Below is a small trained network, with its code and all its weights. Each question gives an input and a class and asks what happens when units are switched off, that is, made to give their printed mean instead of their output.

import numpy as np


def w(rows, s, z=0):
    codes = np.array(rows[::2]) - 128.0
    scale = np.full(codes.shape[1], s)
    scale[-1] = z or s
    return codes * scale


def norm(h):
    return h / np.sqrt((h * h).mean(-1, keepdims=True) + 1e-5)


def f(y):
    return np.maximum(y, 0)


def log_softmax(a):
    a = a - a.max(-1, keepdims=True)
    return a - np.log(np.exp(a).sum(-1, keepdims=True))


def net(x, mask):
    res = np.array(x, float).reshape(1, 5) / 4 @ E
    u = 0
    for l in range(2):
        y = f(norm(res) @ A[l][:, :-1].T + A[l][:, -1])
        res = res + np.where(mask[u : u + 10], y, B[l][:, -1]) @ B[l][:, :-1]
        u += 10
    return log_softmax(norm(res)[-1] @ U[:, :-1].T + U[:, -1])


A, B = {}, {}
E = w([
[170,129,163,84,128,132,253,209],'x0',
[146,124,81,108,129,225,133,125],'x1',
[13,197,131,33,190,111,97,148],'x2',
[133,20,110,244,182,102,87,111],'x3',
[233,167,220,67,169,179,103,168],'x4',
],0.0046)
A[0] = w([
[179,96,134,112,106,233,169,154,120],'0.n0',
[76,95,116,198,101,66,117,105,218],'0.n1',
[208,122,113,105,173,192,120,144,210],'0.n2',
[124,87,125,127,137,172,149,80,52],'0.n3',
[151,67,116,159,154,129,204,178,247],'0.n4',
[141,100,173,90,197,141,78,173,211],'0.n5',
[92,116,78,207,108,107,55,89,205],'0.n6',
[71,148,153,60,117,156,154,76,70],'0.n7',
[139,151,94,133,112,254,17,63,205],'0.n8',
[93,177,118,78,119,134,125,118,104],'0.n9',
],0.0074,0.0016)
B[0] = w([
[199,146,250,107,176,114,107,54,216],'0.n0',
[171,86,225,38,179,184,83,108,244],'0.n1',
[86,130,185,119,147,87,132,43,212],'0.n2',
[169,194,159,130,167,132,165,172,150],'0.n3',
[214,225,185,119,82,151,107,27,228],'0.n4',
[138,108,96,174,204,97,83,83,197],'0.n5',
[169,136,158,155,130,249,200,70,254],'0.n6',
[67,122,39,129,109,112,145,240,187],'0.n7',
[155,45,225,89,53,204,182,42,233],'0.n8',
[70,90,2,150,150,113,107,243,188],'0.n9',
],0.0066,0.0059)
A[1] = w([
[204,110,145,184,136,179,236,92,234],'1.n0',
[91,81,170,106,199,125,171,104,254],'1.n1',
[109,218,64,127,33,142,179,153,142],'1.n2',
[145,87,169,137,156,103,136,104,58],'1.n3',
[79,208,91,134,104,115,132,119,109],'1.n4',
[193,71,220,187,156,66,134,106,181],'1.n5',
[210,126,147,220,126,14,169,180,198],'1.n6',
[123,91,224,141,144,182,101,2,195],'1.n7',
[91,71,149,107,85,126,150,118,66],'1.n8',
[65,98,108,213,167,82,53,108,177],'1.n9',
],0.0086,0.0019)
B[1] = w([
[47,93,180,135,163,213,73,11,200],'1.n0',
[176,144,191,211,77,73,87,54,172],'1.n1',
[133,69,61,201,101,98,82,146,145],'1.n2',
[95,119,157,84,56,166,165,187,156],'1.n3',
[228,75,50,162,72,95,121,161,138],'1.n4',
[73,79,111,145,75,204,144,65,192],'1.n5',
[110,117,80,82,101,253,150,99,143],'1.n6',
[143,107,104,137,63,244,207,92,249],'1.n7',
[224,191,110,190,128,113,167,142,139],'1.n8',
[216,178,254,100,157,107,185,103,137],'1.n9',
],0.0068,0.019)
U = w([
[172,142,176,171,69,255,159,26,226],'0',
[181,208,179,163,182,55,105,143,7],'1',
[136,156,22,160,81,114,121,219,97],'2',
],0.008,0.0019)

Each question gives the input, the list of numbers given to net, and the class t.
The units are the neurons (one row each of A and B). Each row of codes is followed by its name. A weight is (code - 128) times the scale printed after its matrix; where a second scale follows, it is the last column's (A, B and U).
mask holds one flag per neuron, layer by layer. A switched-off neuron (its flag False) gives its mean, the last column of its row in B, instead of its output. The means were averaged over made-up inputs and are rounded, as every weight is.
A unit's drop is (log p(t) with every unit on - log p(t) with that unit switched off) / (log p(t) with every unit on - log p(t) with every unit switched off).
k most important neurons: the k neurons with the biggest drops, biggest first
k most important neurons of layer l: the k neurons of layer l with the biggest drops, biggest first
drop of u: that unit's drop, to one decimal
input [3,-8,4,-2,-8], class 1: 2 most important neurons of layer 0 : [0.n8; 0.n1]
input [-1,-6,6,-1,-1], class 1: most important neuron : [1.n7]
input [-2,-3,6,-1,5], class 1: 3 most important neurons : [1.n7; 1.n9; 0.n5]
input [-8,-4,7,-3,7], class 1: 3 most important neurons of layer 1 : [1.n7; 1.n5; 1.n0]
input [-6,-5,0,-6,1], class 2: 2 most important neurons of layer 0 : [0.n9; 0.n7]
input [-3,3,3,-3,1], class 2: 3 most important neurons of layer 1 : [1.n0; 1.n7; 1.n5]
input [1,7,6,-4,1], class 2: 3 most important neurons of layer 0 : [0.n7; 0.n9; 0.n1]
input [5,-8,5,0,-4], class 1: 3 most important neurons of layer 1 : [1.n7; 1.n5; 1.n0]
input [1,-7,3,-4,0], class 2: drop of 0.n8 : 0.0
input [3,2,7,-4,7], class 1: drop of 1.n7 : 0.6
input [3,4,7,5,3], class 1: drop of 1.n6 : 0.1
input [-1,-6,2,-3,3], class 2: drop of 0.n8 : 0.3
